(in the rows, 128 means zero)
Facts:
bebripal Δ klega; beluk Δ fipal; binos Δ zubre; binos Δ netrer; binos Δ gabram; binos Δ drogotri; bisto Δ gratogem
bisto Δ zubre; bisto Δ gabam; bisto Δ gabram; bogrel Δ pori; bople Δ figrezum; boplugo Δ brutil; boplugo Δ gasa
borel Δ kirafar; borel Δ klizun; borel Δ klega; bramuk Δ klega; brastus Δ klutes; breka Δ pleflun; brekol Δ bople
brekol Δ sozim; brekol Δ plenal; bretristo Δ bramuk; broda Δ grutram; broda Δ klega; brubok Δ pori; brubok Δ sarona
brubok Δ figri; brutil Δ guflaski; brutil Δ plenal; brutil Δ figrezum; brutil Δ gavo; bukil Δ podok; bukil Δ nuflis
bukil Δ narin; bukil Δ klizun; bukil Δ druri; bukli Δ stuvun; dadagik Δ gabram; dadrik Δ stepla; deka Δ fipal
divi Δ dralu; dozel Δ vosu; dozel Δ gritrus; dralu Δ zubre; dralu Δ klizun; dralu Δ grigro; dreber Δ nulo
dreber Δ fanim; dribrik Δ gritrus; dribrik Δ klapevis; dribrik Δ gabram; drogotri Δ rebro; drubu Δ ruklan; drubu Δ klutes
drubu Δ fanim; druflum Δ griplin; druri Δ brutil; dufefun Δ dribrik; dufefun Δ klapevis; dufefun Δ klega; dufus Δ bretristo
dufus Δ klega; faklur Δ plobral; faklur Δ lizum; faklur Δ klega; fanim Δ pori; fator Δ trudrafin; fator Δ drubu
felek Δ gregun; felek Δ klega; figrezum Δ klega; figrezum Δ miplil; figri Δ klega; fikun Δ zubre; fikun Δ kunem
fipal Δ klega; fisa Δ voplun; fisa Δ plober; fisa Δ fator; fizofo Δ pleflun; fizofo Δ klostom; fizofo Δ skibas
fizofo Δ klizun; fizofo Δ rebro; flasimes Δ klega; flinas Δ fanim; fliputrul Δ dufus; fliputrul Δ kagrik; fliputrul Δ klega
flogrin Δ raru; flogrin Δ klega; fluflu Δ trudrafin; fluflu Δ ruklan; fosto Δ gavo; fugos Δ lizum; gabam Δ fanim
gabam Δ klizun; gabram Δ zubre; gagren Δ gavo; gasa Δ zubre; gavo Δ bramuk; gidrudral Δ klega; gigrum Δ sagronom
gigrum Δ narin; gigrum Δ klapevis; godros Δ podok; godros Δ grubre; godros Δ plenal; godros Δ plober; gogam Δ pleflun
gonadal Δ raru; gopibrun Δ stuvun; gregun Δ klega; gribor Δ klega; gribor Δ bramuk; grigro Δ flinas; grigro Δ guflaski
griplin Δ klega; griskesker Δ fefu; griskesker Δ gribor; gritrus Δ klega; grovaka Δ baza; grovaka Δ gabram; grovaka Δ figri
grubre Δ klega; gruklos Δ trudrafin; guflaski Δ studa; gugum Δ trobak; gugum Δ voplun; gugum Δ klega; kagrik Δ rebro
kemodus Δ drenas; kibrak Δ zubre; kibrak Δ klostom; kibrak Δ lizum; kibrak Δ klapevis; kibrak Δ klega; klapevis Δ bople
klizun Δ zubre; klustek Δ nuflis; klutes Δ drurar; klutes Δ bople; klutes Δ guflaski; kufin Δ zubre; kufin Δ klizun
kunem Δ zubre; kunem Δ klega; laflo Δ studa; lamur Δ podok; lamur Δ kide; librir Δ zeflar; librir Δ klega
lilobim Δ kufin; liplil Δ zubre; losam Δ klutes; maflomus Δ bople; magun Δ gritrus; mobun Δ guflaski; mobun Δ nuflis
mobun Δ fikun; narin Δ nulo; narin Δ raru; narin Δ guflaski; narin Δ raston; nebron Δ medrir; nerigrur Δ podok
netrer Δ zeflar; netrer Δ liplil; netrer Δ gidrudral; nizas Δ podok; nosta Δ fipal; nosta Δ zubre; nuflis Δ fipal
nuflis Δ klizun; nulo Δ stuvun; nulo Δ laflo; nulo Δ klizun; perorak Δ nosta; pigu Δ zubre; pigu Δ gavo
pleflun Δ fipal; pleflun Δ gritrus; pleflun Δ fanim; plenal Δ kufin; plobral Δ fipal; plobral Δ stuvun; plofa Δ zubre
plofa Δ gabram; pludras Δ medrir; podok Δ klizun; podok Δ klega; poskem Δ ruklan; poskem Δ fanim; poskem Δ klega
poskem Δ rebriras; posta Δ gribor; posta Δ gabram; ralum Δ podok; ralum Δ plober; raru Δ drurar; raru Δ studa
raru Δ zubre; raru Δ klizun; rebriras Δ klega; rebro Δ gabram; ruklan Δ klega; rupe Δ plober; ruska Δ zeflar
ruska Δ raston; ruzok Δ gruklos; sagre Δ nibi; sagronom Δ zeflar; sagronom Δ klega; sakalu Δ baza; sakalu Δ bramuk
sarona Δ klega; sezik Δ grigro; skelek Δ dufefun; skesa Δ liskisor; skibas Δ bople; skubri Δ bretristo; skubri Δ kibrak
skubri Δ beluk; skupur Δ dadagik; skupur Δ bukil; sola Δ liskisor; sozim Δ bople; sozim Δ gritrus; stepla Δ klizun
sterar Δ pleflun; sterar Δ gruklos; sterar Δ telum; sterar Δ miplil; stilas Δ zubre; stilas Δ bramuk; stokek Δ dralu
stubis Δ klapevis; studa Δ klega; studro Δ faklur; stugrol Δ stuvur; stuvun Δ podok; stuvun Δ klega; tefle Δ ruklan
telum Δ studa; tepul Δ podok; todrer Δ gimu; todrer Δ klega; tredu Δ pleflun; tredu Δ viklak; trobak Δ klega
trobak Δ miplil; trogun Δ medrir; trudrafin Δ studa; trumaral Δ drurar; trumaral Δ fosto; vazo Δ guflaski; vazo Δ tepul
vazo Δ laflo; vazo Δ gabam; vestote Δ rebriras; viklak Δ klostom; viklak Δ gonadal; vobur Δ guflaski; vobur Δ klega
vobur Δ gagren; voplun Δ stuvun; voplun Δ figrezum; vosak Δ vuni; vosak Δ klizun; vosak Δ kufin; vostar Δ vuni
vovis Δ fipal; vovis Δ zubre; vuni Δ klizun; zadri Δ podok; zelak Δ klega; zezu Δ zubre; zezu Δ kide
zezu Δ telum; zubre Δ klega; zudru Δ fipal; zudru Δ pori; bisto β viklak; breka β gavo; brubok β vostar
brubok β klutes; brubok β skupur; bukli β nosta; bukli β trumaral; bukli β medrir; bukli β bramuk; dadrik β dadagik
dozel β brefuzo; dozel β trumaral; dozel β fliputrul; dozel β rebro; drurar β dreber; drurar β flogrin; drurar β nosta
dufefun β lamur; fasavos β klovagras; fasavos β femok; fasavos β drogotri; fastak β kluple; fastak β vosu; fator β kirafar
felek β drumok; fisa β stofasol; fivel β podre; fugos β nizas; gabram β kavuk; gidrudral β fizofo; gidrudral β brefuzo
gigrum β gruklos; gimu β vestote; gonadal β sagre; gonadal β deka; gratogem β rupe; gratogem β beluk; gratogem β kemodus
gregun β kide; gregun β skupur; gridril β liplil; grigro β dralu; grigro β kluple; grigro β vazo; griplin β drumok
griplin β kunem; griplin β miplil; grutram β skatem; gugum β figrezum; librir β zelak; librir β mobun; liskisor β flitror
liskisor β bogrel; losam β rupe; losam β maflomus; losam β fosto; losam β klega; magun β bebripal; magun β stofasol
perorak β ruklan; perorak β sterar; perorak β binos; perorak β raston; pigu β narin; pigu β vestote; pigu β brastus
pigu β kubrur; plenal β drumok; plenal β gagren; raru β broda; raru β pori; raru β brastus; raru β lizum
ruska β druflum; ruska β lizer; ruzok β boplugo; ruzok β gritrus; ruzok β nerigrur; ruzok β druri; sakalu β klutes
skubri β podre; skubri β dreber; skubri β trakefi; skubri β gabam; sola β dreber; sola β soklis; stepla β borel
stepla β trogun; stiflok β tepul; stiflok β fanim; stiflok β deka; stilas β bizudek; stokek β druri; stubis β dralu
stubis β bretristo; stubis β sagre; stubis β sezik; stubis β gopibrun; telum β gogam; todrer β studro; todrer β kunem
todrer β fipuskel; todrer β miplil; tredu β kluple; tredu β kemodus; tredu β nerigrur; vobur β stuvur; vosak β sagronom
vovis β drenas; vuni β fefu; vuni β flasimes; vuni β lizer; vuni β druri; zadri β vosu; zadri β gruklos
zadri β gavo; zadri β rebro; zadri β kufin; zudru β flinas; zudru β pleflun; zudru β zelak

Known rows:
vosu: [142 108  90 138 142 123 133 112 117 130 134 134 139 131 133 136 124 107
 124 129 121 127 124 107 134 124]
ruklan: [133 126 135 116 126 142 145 123 128 129 131 131 129 121 127 131 126 120
 124 128 126 125 119 133 124 127]
broda: [138 130 125  80 125 124 107 122 133 124 132 130 120 125 138 128 120 135
 108 126 137 132 161 131 128 138]
viklak: [131 125 132 117 129 138 140 123 128 130 130 130 130 124 129 130 126 123
 123 126 128 127 124 129 126 128]
fluflu: [128 133 130 129 125 129 129 124 130 126 127 127 126 125 126 129 129 130
 128 127 132 126 129 131 128 129]
stubis: [111 130 120 139 142  98 112 149 136 124 125 125 117 148 119 127 137 127
 139 130 156 116 119 126 146  98]
dadrik: [127 135 131 139 124 124 122 128 131 125 125 125 120 126 125 126 131 132
 137 132 136 127 130 130 129 124]
gopibrun: [121 127 123 106 146 118 143 128 132 129 132 132 132 138 124 135 128 121
 110 115 146 114 116 132 143 113]
fosto: [126 124 130 119 131 128 142 117 126 129 127 131 133 128 130 133 119 118
 121 127 117 124 125 126 128 127]
fastak: [127 120  96 161 133 100 105 130 125 124 124 127 127 141 127 130 129 115
 143 138 127 126 129 108 139 114]
gritrus: [117 125 132 127 133 118 147 107 123 131 122 130 134 133 134 134 111 122
 121 129 102 122 133 122 127 132]
zeflar: [128 120 130 123 129 135 131 133 127 130 129 130 126 129 131 126 128 123
 133 135 127 130 122 122 125 121]
kemodus: [142  79 212 159  89  73 142 149 105 126 137 105 126 166 124 167 108 111
  94  93 120 116 123  95 134 177]
klustek: [129 134 130 129 125 129 129 124 130 126 127 127 126 125 126 128 129 130
 128 127 132 126 129 131 129 127]
kibrak: [128 126 130 127 127 132 130 129 129 128 128 128 126 127 129 127 128 126
 130 131 129 128 126 127 127 124]
librir: [128 136 134 144 118 127 121 135 133 123 124 124 118 124 121 126 132 127
 144 137 134 126 124 133 126 121]
mobun: [134 133 135 119 123 139 143 119 130 127 130 129 129 119 124 132 126 122
 121 124 128 123 122 137 126 130]

Rows:
No name comes twice in this set of rows, the named rows included.
[119 134 129 155 124 107 113 129 131 122 118 123 118 134 124 126 127 128
 147 139 126 124 132 124 131 119]	losam
[122 117 116 104 150 118 147 125 128 131 134 135 136 141 127 137 123 114
 109 116 137 115 114 124 143 112]	dralu
[114 130 115 160 132  91 114 122 128 123 116 124 123 143 126 131 121 123
 142 137 118 121 135 115 138 117]	tredu
[128 134 129 128 121 131 126 128 131 126 126 128 129 126 126 129 129 127
 126 127 129 127 129 130 129 128]	posta
[127 137 134 150 117 123 115 137 134 122 122 123 115 127 121 124 134 129
 149 140 135 127 126 132 127 119]	perorak
[124 101 147 117 139 143 116 114 126 133 127 131 142 115 138 116 133 125
 125 101 134 150 109 102 124 126]	miplil
[119 142 130 120 130 155 165 133 123 140 132 127 137 134 134 129 133 155
 110 124 132 125 137 138 127 140]	podre
[118 135 140 127 125 122 147 105 125 129 120 128 133 128 132 134 111 128
 119 126 103 122 138 130 125 139]	flasimes
[115 117 124 148 131 107 116 135 127 127 119 127 121 142 129 127 122 118
 148 146 116 126 126 112 130 112]	gratogem
[119 129 123 127 135 112 148 100 123 129 122 130 137 133 132 138 109 119
 112 121 104 118 134 123 133 134]	nerigrur
[124 122 125 123 133 122 141 115 125 129 126 131 134 131 131 134 117 117
 121 127 114 122 126 123 130 127]	beluk

The same nodes again, as new rows of numbers:
Known rows:
figri: [ 78 123 132  88 126 130 106 124  89 120 133 133 159 137 136  96 116 144
 143 175 157 116 131 119 109 120 135 130]
brastus: [141 137 153  99 125 113  81 103 111 125 132 123 117 137 121  83 122 157
 149 186 135 117  98 125 139 120 111 130]
trudrafin: [113 129 122  78 126 128 102  98 100 124 123 132 147 129 126  92 124 150
 167 171 142 117 125 117 121 122 131 129]
drurar: [112 155 103  82 121 141  99  90  66 129 116 148 124 142 114  80 133 146
 175 169 144 134 135 120 127 120 126 137]
gabam: [120 125 145  85 118 101  91 106  91 126 138 117 145 129 144  92 137 147
 134 188 121 131 129 127 113 113 129 138]
drenas: [209 139 152  65 129 111 128  91  84 111 118 118 103 140 178 116 117 135
 118 163 106 137 150 180 165  96 159 115]
flogrin: [128 136 150  94 126 111  88 131 119 126 136 119 170 136 126  94 111 150
 125 183 136 115 117 130 126 117 123 127]
ruzok: [ 74 130 106  94 123 132 104 101 110 124 118 141 120 141 101  87 135 144
 132 168 130  98 130 105 131 113 127 115]
skesa: [106  91 135  91 123 129  78 110 110 120 129 134  90 150 104  89 123 140
 117 181 123 104 129 126 138 111 141 120]
nibi: [109  88 132  82 124 130  81 104  81 119 130 138  83 148 133  89 130 140
 141 180 135 122 133 134 125 113 144 131]
studro: [106 111 156  91 126 108  77 144 113 129 132 120 142 136 133 103 104 140
 126 180 147  76 131 136 125 118 131 141]
lamur: [160  37 136  93 126 123  79 177 137 155 143 120 149 133 123 103  90 124
 129 185 105 203 132  93 113 107 124  83]
vestote: [ 88 110 161  93 126 121  88 122 120 117 133 121 151 140 134  96 117 154
 124 188 144 109 106 128 118 118 130 133]
divi: [109 135 124  99 118 118  91 121  98 128 130 128 136 137 112  84 137 144
 114 184 134 125 133 119 128 115 129 129]
ruklan: [142 124 142  75 132 119 117 110  93 114 136 113 163 121 176 106 107 150
 157 177 144 136 135 133 126 120 135 117]
klega: [119 115 146  58 132 134  97 115  40 124 135 134 172 132 193 110 100 158
 199 177 172 148 121 138  91 131 144 157]
vostar: [129 127 145  84 116 101  58 121 112 140 140 126 136 148 119  97 116 146
 113 189 120 116 122 115 110 109 126 148]

Rows:
No name comes twice in this set of rows, the named rows included.
[134 125 148  91 123 110  74 155 103 126 132 122 164 131 137  98 104 143
 122 178 154  96 134 148 118 128 126 149]	kunem
[110 192 110  96 122 118 158 131  90 117 104 120 159 150 151 108 144 125
  76 153 127 128 170 141 166  86 143 103]	vovis
[122 103 153  83 129 116  86 115  79 122 141 127 121 143 154  99 119 145
 154 183 141 116 121 143 118 107 132 139]	vosu
[ 94 118 130  91 118 116 101 118  73 132 130 129 139 130 135  94 135 145
 135 179 145 127 136 114 116 117 132 136]	nuflis
[ 33 142 107  88 125 139  87 130 109 127 123 147 167 158 111 100 119 141
 139 168 156  91 130  93 103 106 127 142]	gregun
[133 120 151  89 123 113  81 133  68 118 141 126 139 147 143  90 118 144
 138 189 156 144 131 157 115 111 134 151]	rebro
[152  77 150  69 126 125  70  89  85 117 138 134  77 140 144  92 113 147
 153 185 122 123 125 149 124 118 151 139]	medrir
[ 76 153 116 101 118 136 101 113  82 133 115 137 139 142 111  79 146 146
 136 182 157 129 122 100 132 125 121 130]	raru
[ 39 116 118  89 124 153  99 105  78 118 118 143 128 148 129  95 134 148
 138 176 160 116 122 104 114 120 138 132]	gimu
[110 121 155 105 127 112  87 148 121 117 138 125 168 142 128  96 109 147
 107 183 145 107 121 134 126 113 129 130]	fliputrul
[156 121 155 100 131 106  79 122  93 127 135 127 113 146 139 101 113 151
 149 181 137 105 111 130 133 109 112 129]	maflomus

